Each row has a name. Each piece below is followed by the name of the row it came from, unless a question asks for something else. Each question is about the rows just above it.

Columns, left to right: B G T U D F
[-5.03,  2.30, -4.68,  1.89,  3.21,  2.46]  z165
[ 5.71, -6.48,  7.00, -6.16, -6.93, -6.61]  z268
[ 1.86,  2.37, -0.70,  1.71,  3.19,  3.32]  z185
[-8.24,  4.94,  6.27, -5.09, -4.16, -5.03]  z81
[-8.24,  4.94, -8.35,  5.24,  4.94,  5.17]  z784
[ 6.27, -5.09,  5.32, -5.70, -4.16, -4.11]  z695
asked: [ 6.27, -5.09,  5.32, -5.70, -4.16]
z695
Which column holds [2.37, 4.94, 4.94] top down?
G
Which row holds [-8.24,  4.94, -8.35,  5.24,  4.94,  5.17]?
z784

Columns, left to right: Z N C V K
[-0.04, -0.51, -4.23,  1.24,  7.23]  z427
[ 0.16,  4.79, -1.12,  0.23, -0.18]  z406
[ 0.14,  4.79,  8.50,  0.23, -0.18]  z974
[ 0.16,  4.79,  8.50,  0.23, -0.18]  z699
Which row holds [ 0.14,  4.79,  8.50,  0.23, -0.18]?
z974
asked: [ 0.16,  4.79, -1.12,  0.23]
z406
asked: [ 0.16,  4.79,  8.50,  0.23, -0.18]
z699

Columns, left to right: L X A R
[-6.71,  1.90,  7.31, -6.54]  z908
[ 6.54,  7.13, -5.80,  4.62]  z737
[-0.74,  2.38,  1.69, -2.65]  z341
[-3.91, -6.25, -2.81, -4.69]  z325
[ 5.11,  0.90, -4.22, -5.95]  z396
Which column holds this, read top down? [7.13, 2.38]
X
Which column holds this, read top down? [ 7.31, -5.80,  1.69, -2.81]
A
Where do [2.38, 1.69] appear?
z341
Which column holds [ 1.69, -2.81, -4.22] top down?
A
Which column holds this, read top down? [ 1.90,  7.13,  2.38, -6.25]
X

Columns, left to right: M W Q P J H Y
[-5.30,  5.08,  3.00, -0.92, -3.63,  4.16, -6.05] = z98
[-1.55, -2.25, -2.50, -2.80,  1.79, -0.88,  2.02] = z201
[ 1.46, -3.85, -2.97, -1.24,  4.08, -3.37,  4.14] = z534
[ 3.02, -4.81, -3.47, -0.98,  4.20, -3.49,  5.90] = z654
[-3.85,  7.42, -3.63,  3.00, -0.92,  4.16, -6.58] = z177
[-2.69,  5.04,  2.98,  0.77, -5.16,  3.84, -4.86] = z324
[ 0.17,  2.34,  1.56,  1.64, -2.69,  1.21, -1.92] = z728
[-0.37,  4.29,  4.79,  2.81, -1.30,  2.83, -5.43] = z741
[-3.27,  5.84,  3.27,  0.48, -8.07,  5.13, -5.37] = z844
[ 2.66, -5.20, -3.58, -1.35,  4.82, -3.81,  5.55] = z653
Which column holds this, read top down? [7.42, 5.04, 2.34]
W
The row with [ 4.82, -3.81,  5.55] is
z653
[ 5.08, -2.25, -3.85] is in which column, read top down?
W
The row with [ 3.00, -0.92, -3.63,  4.16] is
z98
Which column holds this, read top down? [ 4.14,  5.90, -6.58, -4.86, -1.92, -5.43]
Y
Which column holds [ 2.02,  4.14,  5.90, -6.58] top down?
Y
Which column holds this, read top down? [-2.80, -1.24, -0.98,  3.00,  0.77,  1.64,  2.81]
P

Columns, left to right: tazu Fitop niker tiva dafib Guke Sudu
[-2.33,  4.92,  2.14,  0.05,  0.64, -3.93, -2.05] -> z915
[-2.33,  4.92,  2.14,  0.05,  0.64, -3.93,  0.85] -> z289
[-3.42, -0.58,  2.11, -4.29,  1.64, -6.31, -0.34] -> z857
[-4.16,  3.01,  3.41, -3.59,  0.75, -5.19, -2.98] -> z705
Which column holds this, read top down? [0.64, 0.64, 1.64]
dafib

Columns, left to right: Pum Dila Vozur fodek
[ 0.46, -0.13, -2.08, -2.45] : z155
[-2.95, -2.45, -0.63, -8.46] : z551
[3.08, 3.81, 1.32, 1.46] : z436
[ 0.52, -3.47,  2.30, -2.39] : z928
[ 3.08,  1.32,  3.81, -2.39] : z162
[ 1.78,  0.39,  0.10, -0.79] : z523
asked: [3.81, 1.32, 1.46]
z436
Which column holds [1.32, 2.30, 3.81, 0.10] top down?
Vozur
asked: [3.08, 3.81, 1.32]
z436
Where do [ 2.30, -2.39] appear?
z928
[ 0.46, -2.95,  3.08,  0.52] is in which column, read top down?
Pum
Which column holds this, read top down? [-2.45, -8.46]
fodek

Columns, left to right: per rimu reg fiku Doso devib
[ 1.90,  5.83,  5.79, -8.59,  5.07, -5.68] = z465
[ 1.90,  5.83,  5.79, -8.59,  5.29, -2.35] = z927
[ 1.00, -0.09, -0.03, -0.06, -0.15, -1.34] = z533
[-3.15, -5.51, -5.55,  8.07, -5.18,  4.32] = z536
[ 1.90,  5.83,  5.79, -8.59,  5.07, -5.68] is in which row?
z465
[ 5.79, -8.59,  5.29] is in which row?
z927
Which column holds [-0.03, -5.55] top down?
reg
The row with [-8.59,  5.07, -5.68] is
z465

Columns, left to right: rakup Timo neb faz mifu tep nup vap Bas fuvez
[-3.51, -1.85, -1.44, -2.02,  4.04, -1.43,  3.11, -7.70,  1.24,  1.73] -> z499
[-5.16, -4.16, -1.35, -0.31,  1.98, -0.38,  4.31, -7.65,  1.13,  0.83] -> z127
[-1.73, -3.56, -2.66, -0.82,  2.34, -1.70,  2.69, -7.03, -0.56, -0.54] -> z581
[-3.07, -7.03, -0.82, -0.56, -1.70, -3.56, -2.66, -0.54,  2.69,  2.34] -> z885
Which column holds this, read top down? [-7.70, -7.65, -7.03]
vap
Which column holds this, read top down? [-0.56,  2.69]
Bas
[-3.56, -2.66, -0.82,  2.34, -1.70,  2.69, -7.03, -0.56, -0.54] is in which row?
z581
Which column holds [-1.70, -3.56] top down?
tep

Columns, left to right: fugu sop denab gumiz Tave
[ 7.70,  6.73,  5.90, -5.28, -3.51] = z748
[ 3.20,  2.81, -2.05,  7.10,  4.88] = z82
[2.26, 0.51, 0.43, 1.46, 2.78] = z616
[7.70, 6.73, 1.83, 7.23, 3.63] = z524
[7.70, 3.20] is in which column, read top down?
fugu
asked: [3.20, 2.81]
z82
[2.26, 7.70] is in which column, read top down?
fugu
Which column holds this, read top down? [-5.28,  7.10,  1.46]
gumiz
Which column holds [2.81, 0.51] top down?
sop
[3.20, 2.26] is in which column, read top down?
fugu
Which row holds [ 7.70,  6.73,  5.90, -5.28, -3.51]?
z748

